Small tables with named rows and columns. After each table, cells are looked up by row and column.

vobotib:
         zirisam  lomagel  niparug  kaze  minola  famo   bar
tezof          6      286     -502    61     236   203  -411
rifulad       -1      335     -601    30     261   208  -439
pigu          16      393     -470  -136     345   185  -478
ges           11      278     -506    61     235   209  -410
bafo         -13      256     -463   100     184   175  -340
gezeg        -70     -110      493   122    -153   -90   302
gumuzul       70      152      279  -169     257    99  -272
bok          -61       -8      272   150     -69   -28   119
larafo      -107      -48      760   -90    -137  -218   427
tet          -17       43      707  -207      66  -104   125
mogovad      -49      236     -457   138     116   132  -238

What is the minola of gezeg in vobotib?
-153
What is the bar of ges in vobotib?
-410
What is the kaze of bok in vobotib?
150
What is the lomagel of bok in vobotib?
-8
What is the niparug of gezeg in vobotib?
493
What is the lomagel of bafo in vobotib?
256
What is the minola of tezof in vobotib?
236
What is the kaze of pigu in vobotib?
-136
What is the zirisam of mogovad in vobotib?
-49
What is the niparug of bafo in vobotib?
-463
What is the bar of gumuzul in vobotib?
-272
What is the kaze of larafo in vobotib?
-90
What is the famo of pigu in vobotib?
185
What is the lomagel of tet in vobotib?
43
What is the bar of pigu in vobotib?
-478
What is the lomagel of pigu in vobotib?
393

golot:
|  | bof | tekosol | zemidu | tek | muri | gusok | laf |
|---|---|---|---|---|---|---|---|
| sosu | 105 | 162 | 11 | 110 | 152 | 141 | 23 |
| pem | 96 | 157 | 7 | 122 | 134 | 131 | 47 |
| fako | 86 | 96 | 246 | 85 | 82 | 65 | 178 |
| ropo | 111 | 163 | 86 | 74 | 166 | 130 | 24 |
| bilidot | 99 | 143 | 30 | 128 | 128 | 131 | 56 |
| sipod | 102 | 158 | 12 | 117 | 144 | 138 | 33 |
| duro | 109 | 171 | 10 | 92 | 165 | 143 | 11 |
| dab | 102 | 167 | 3 | 108 | 152 | 139 | 24 |
| teb | 95 | 160 | 14 | 119 | 136 | 129 | 46 |
| bog | 95 | 159 | 4 | 122 | 135 | 131 | 47 |
| gaz | 95 | 137 | 187 | 79 | 125 | 89 | 99 |
| suk | 93 | 157 | 2 | 124 | 130 | 128 | 54 |

What is the bof of ropo in golot? 111
What is the gusok of gaz in golot? 89
What is the zemidu of ropo in golot? 86
What is the muri of bog in golot? 135
What is the laf of teb in golot? 46
What is the zemidu of sosu in golot? 11
What is the tek of suk in golot? 124
What is the muri of fako in golot? 82
What is the laf of suk in golot? 54
What is the tekosol of pem in golot? 157
What is the tekosol of gaz in golot? 137
What is the laf of bilidot in golot? 56
What is the zemidu of gaz in golot? 187
What is the tekosol of suk in golot? 157
Row with the largest zemidu: fako

dor =
|  | begobo | bam | vosude | botal | vesef | kab | pefor |
|---|---|---|---|---|---|---|---|
| ruvidet | 44 | -7 | -21 | -5 | 1 | -9 | -11 |
| latot | 51 | -8 | -15 | -9 | -2 | -19 | -9 |
| satebor | 50 | -9 | -13 | -9 | 0 | -12 | -11 |
| voburiz | -6 | -3 | -11 | -5 | 3 | -13 | -28 |
| gaboto | -2 | -5 | -69 | -17 | -45 | 48 | 0 |

What is the vesef of voburiz in dor?
3
What is the bam of gaboto in dor?
-5
What is the pefor of ruvidet in dor?
-11
What is the vosude of satebor in dor?
-13
What is the vosude of gaboto in dor?
-69
What is the pefor of latot in dor?
-9
What is the botal of ruvidet in dor?
-5
What is the pefor of gaboto in dor?
0
What is the kab of gaboto in dor?
48
What is the begobo of latot in dor?
51
What is the kab of satebor in dor?
-12
What is the bam of satebor in dor?
-9
What is the botal of gaboto in dor?
-17
What is the kab of latot in dor?
-19

pon:
,likekun,fureg,ratodig,lovak,far,fen,loz,sivu,sotanok
bod,50.962,20.825,34.528,6.822,48.068,46.637,20.595,77.592,82.034
solaf,36.242,51.361,43.202,82.467,42.235,50.480,62.786,77.122,72.052
maf,60.214,57.836,43.349,52.925,28.278,42.861,48.825,83.306,67.670
num,35.569,17.738,42.508,10.685,69.597,67.940,19.400,24.825,21.568

num, ratodig -> 42.508
num, likekun -> 35.569
bod, fen -> 46.637
bod, sivu -> 77.592
solaf, lovak -> 82.467
bod, far -> 48.068
bod, ratodig -> 34.528
maf, fureg -> 57.836
solaf, sivu -> 77.122
solaf, ratodig -> 43.202
bod, loz -> 20.595
bod, likekun -> 50.962
num, loz -> 19.400
maf, fen -> 42.861
Row with the largest fen: num

deturu
cols = zizufi, fose, fitep, fusuru, kireva
pul: [836, 626, 67, 557, 170]
tol: [326, 510, 748, 423, 324]
nedir: [233, 766, 748, 837, 435]
dapidad: [91, 623, 210, 419, 742]
kimek: [83, 117, 482, 374, 741]
nimi: [508, 56, 652, 236, 633]
foni: [243, 460, 366, 306, 833]
doreli: [202, 480, 745, 631, 141]
pokufe: [813, 296, 728, 255, 295]

zizufi of kimek is 83
fose of dapidad is 623
zizufi of pokufe is 813
fusuru of kimek is 374
fusuru of pokufe is 255
fose of pokufe is 296
kireva of dapidad is 742
zizufi of foni is 243
fose of nedir is 766
fitep of tol is 748
kireva of pul is 170
fose of kimek is 117
fitep of pul is 67
kireva of nimi is 633
kireva of doreli is 141

daza:
,pomanu,baf,lobat,kogita,zanoru,tufaf,lud,nofid
gofodi,465,565,769,667,595,495,551,638
geg,648,553,617,683,589,447,529,515
lede,605,541,558,403,492,602,499,551
furit,509,589,58,394,484,684,530,502
lelin,571,419,469,775,549,701,560,493
paregu,719,475,657,510,473,340,532,473
mok,519,501,693,539,521,513,568,517
dubil,556,564,517,453,671,508,518,452
mumu,493,639,741,580,574,503,556,474
kamorin,485,757,304,376,532,310,572,550
ragunuk,549,520,308,572,448,707,480,526
bisef,657,572,595,253,487,322,541,650
riki,386,594,505,425,623,622,536,495

What is the baf of dubil in daza?
564
What is the zanoru of furit in daza?
484
What is the baf of furit in daza?
589
What is the nofid of mok in daza?
517
What is the tufaf of geg in daza?
447
What is the zanoru of ragunuk in daza?
448
What is the nofid of furit in daza?
502
What is the nofid of gofodi in daza?
638
What is the nofid of mumu in daza?
474
What is the pomanu of lede in daza?
605
What is the lud of gofodi in daza?
551
What is the zanoru of bisef in daza?
487
What is the zanoru of riki in daza?
623
What is the tufaf of mumu in daza?
503
What is the zanoru of paregu in daza?
473
What is the kogita of ragunuk in daza?
572
What is the lobat of dubil in daza?
517
What is the baf of riki in daza?
594
What is the zanoru of dubil in daza?
671
What is the pomanu of geg in daza?
648
Which row has the largest lobat? gofodi

fibibu
         diga  pomu  lifisaf  lenegir  nonova
lepebir    84   102       82       85      84
riv       124    77       67       86      87
per        29   138       72       87      82
dum        98   103       66       86      83
sinudi    133   109       98       88      81
nepen      78    95       51       81      82
simuzub    83    81      108       88      95
begog      65   113       99       88      87
ruv       120    76       72       90      92
sola       86   113       72       90      84
pilaga    108    73       80       88      85
fekale    202    94       91       87      85

pomu of lepebir = 102
diga of sola = 86
nonova of pilaga = 85
lenegir of ruv = 90
lifisaf of nepen = 51
lifisaf of begog = 99
lenegir of dum = 86
lenegir of sola = 90
diga of begog = 65
lenegir of riv = 86

Table bev
,nak,vik,mol,fiv,kab,medegu,kipe
gik,3.650,3.738,3.938,3.566,3.727,3.464,3.704
tudalab,3.607,3.917,3.743,3.560,3.185,3.696,3.669
gir,6.108,9.031,3.148,3.532,2.619,1.489,3.663
dabe,3.515,3.744,4.067,3.656,3.656,3.511,3.539
kiramo,3.881,3.729,3.767,3.560,3.409,3.390,4.114
tobo,3.839,3.646,3.268,3.867,3.833,2.941,3.606
zag,3.699,3.588,3.751,3.564,3.346,3.516,3.531
pegokab,3.764,3.658,3.540,3.659,4.045,3.744,3.733
reg,3.671,3.497,3.576,3.871,3.675,3.774,3.764
daduv,3.513,3.497,3.148,3.532,2.619,1.489,3.531
nupunin,3.513,3.570,4.044,3.640,3.626,3.737,4.026

pegokab, fiv: 3.659
zag, mol: 3.751
tobo, kipe: 3.606
dabe, vik: 3.744
dabe, fiv: 3.656
dabe, kipe: 3.539
tobo, fiv: 3.867
nupunin, medegu: 3.737
tudalab, kab: 3.185
pegokab, kipe: 3.733
reg, medegu: 3.774
gik, kipe: 3.704
tudalab, fiv: 3.560
nupunin, nak: 3.513
tudalab, nak: 3.607
daduv, fiv: 3.532

Table rab
columns: govuk, sif, sume
zev: [1.10, 7.22, 4.23]
sofub: [1.39, 6.65, 4.04]
dad: [1.08, 6.75, 3.97]
tubolo: [1.13, 6.58, 3.90]
kefu: [1.62, 6.54, 4.10]
zote: [1.03, 6.60, 3.86]
zizamor: [1.12, 7.10, 4.18]
bopesu: [2.71, 8.07, 5.51]
nunuko: [1.50, 6.58, 4.06]

What is the govuk of kefu in rab? 1.62
What is the govuk of zote in rab? 1.03
What is the govuk of bopesu in rab? 2.71
What is the sume of dad in rab? 3.97
What is the sif of zizamor in rab? 7.10
What is the sume of sofub in rab? 4.04
What is the sume of zote in rab? 3.86
What is the sume of kefu in rab? 4.10

taleg =
,sidi,pevir,kug,pata,sare
koveres,7856,6413,8683,6277,8441
suf,7778,6457,8555,6329,8339
soduz,8570,6659,9300,9524,8344
fanikik,9267,7608,7740,642,8607
mevilo,7324,7126,7451,7175,7329
litov,7842,7138,9016,4568,8664
nudip,7572,6929,7792,6863,7619
papu,7345,6897,9052,5402,8321
pubup,7911,6939,8845,5121,8491

What is the sidi of pubup in taleg?
7911
What is the pata of fanikik in taleg?
642
What is the sare of fanikik in taleg?
8607
What is the pata of suf in taleg?
6329
What is the sidi of soduz in taleg?
8570
What is the pata of mevilo in taleg?
7175
What is the kug of fanikik in taleg?
7740
What is the sare of pubup in taleg?
8491
What is the sidi of fanikik in taleg?
9267
What is the pata of soduz in taleg?
9524
What is the sidi of nudip in taleg?
7572
What is the kug of soduz in taleg?
9300
What is the kug of litov in taleg?
9016

